Below is a small trained network, with its code and all its weights. Each question gives an input and a class and asks what happens when units are switched off, that is, made to give their printed mean instead of their output.

import numpy as np


def w(rows, s, z=0):
    codes = np.array(rows[::2]) - 128.0
    scale = np.full(codes.shape[1], s)
    scale[-1] = z or s
    return codes * scale


def f(y):
    return np.maximum(y, 0)


def log_softmax(a):
    a = a - a.max(-1, keepdims=True)
    return a - np.log(np.exp(a).sum(-1, keepdims=True))


def net(x, mask):
    res = np.array(x, float).reshape(1, 6) / 4 @ E
    y = f(res @ A[0][:, :-1].T + A[0][:, -1])
    res = res + np.where(mask, y, B[0][:, -1]) @ B[0][:, :-1]
    return log_softmax(res[-1] @ U[:, :-1].T + U[:, -1])


A, B = {}, {}
E = w([
[126,130,126,126,130],'x0',
[128,127,129,129,127],'x1',
[122,158,232,18,107],'x2',
[128,131,125,125,131],'x3',
[186,2,144,97,186],'x4',
[92,57,41,61,60],'x5',
],0.014)
A[0] = w([
[172,93,169,106,177,184],'n1',
[87,198,114,151,67,252],'n2',
[127,106,64,137,78,90],'n3',
[126,144,129,196,201,142],'n4',
[110,149,156,143,96,97],'n5',
[113,163,166,113,143,75],'n6',
[143,79,66,107,145,136],'n7',
[87,112,142,3,64,2],'n8',
[141,181,213,96,144,121],'n9',
[129,125,164,98,157,72],'n10',
[105,233,141,125,104,219],'n11',
],0.017,0.0083)
B[0] = w([
[146,156,148,118,191,218],'n1',
[75,141,97,131,43,252],'n2',
[82,125,72,72,126,209],'n3',
[143,151,155,220,99,218],'n4',
[145,117,90,121,133,154],'n5',
[156,82,153,81,115,162],'n6',
[131,54,94,123,156,216],'n7',
[148,146,166,249,120,247],'n8',
[197,113,118,67,124,215],'n9',
[124,152,163,94,139,163],'n10',
[186,91,84,131,69,235],'n11',
],0.015,0.019)
U = w([
[110,167,118,202,68,218],'0',
[149,45,83,87,103,130],'1',
[116,119,145,218,186,241],'2',
[131,164,161,64,170,2],'3',
[3,131,71,96,92,27],'4',
],0.018,0.007)

Each question gives the input, the list of numbers given to net, and the class t.
The units are the neurons (one row each of A and B). Each row of codes is followed by its name. A weight is (code - 128) times the scale printed after its matrix; where a second scale follows, it is the last column's (A, B and U).
mask holds one flag per neuron, in row order. A switched-off neuron (its flag False) gives its mean, the last column of its row in B, instead of its output. The means were averaged over made-up inputs and are rounded, as every weight is.
A unit's drop is (log p(t) with every unit on - log p(t) with that unit switched off) / (log p(t) with every unit on - log p(t) with every unit switched off).
The circuit of an input: a set's keep is (log p(t) with only the set's units on - log p(t) with every unit switched off) / (log p(t) with every unit on - log p(t) with every unit switched off). Starting from all 11 units, units are removed one at a time, each time the one whose removal leaves the highest keep (on an exact tie, the one counted first), for as long as the keep stays at least 0.8.
circuit, biggest first: the units of the circuit, biggest drop first
top k neurons: the k neurons with the biggest drops, biggest first
drop of u: that unit's drop, to one decimal
input [0,7,5,-5,-2,5], class 0: circuit, biggest first -> [n8]
input [-7,-6,1,-3,0,-8], class 1: top 4 neurons -> [n9, n8, n11, n6]
input [-5,-1,1,-6,2,-5], class 3: top 2 neurons -> [n8, n9]
input [-1,2,2,8,1,1], class 2: circuit, biggest first -> [n2, n11]
input [-8,2,4,-8,2,8], class 2: circuit, biggest first -> [n8, n2]
input [5,-3,-3,-2,1,0], class 2: top 2 neurons -> [n2, n11]
input [2,3,0,-7,6,0], class 2: top 2 neurons -> [n11, n9]
input [-4,-5,-3,5,1,1], class 1: top 2 neurons -> [n8, n2]
input [3,7,1,6,5,5], class 2: top 4 neurons -> [n8, n11, n9, n2]
input [-8,4,-6,3,0,7], class 4: top 2 neurons -> [n3, n11]
input [5,-4,1,2,-2,-1], class 1: top 2 neurons -> [n8, n4]
input [3,-1,-8,8,-5,1], class 4: top 3 neurons -> [n8, n3, n2]
input [1,-6,1,-8,0,6], class 0: top 3 neurons -> [n8, n9, n1]
input [-1,-4,4,3,4,0], class 3: top neuron -> [n4]
input [-4,-8,6,5,0,-7], class 1: top 2 neurons -> [n11, n9]
input [8,-1,-5,-8,2,-3], class 2: drop of n2 -> 0.8
input [-3,8,2,-1,3,-3], class 3: drop of n8 -> 0.1
input [-5,-8,6,8,-3,-4], class 1: drop of n2 -> 0.0
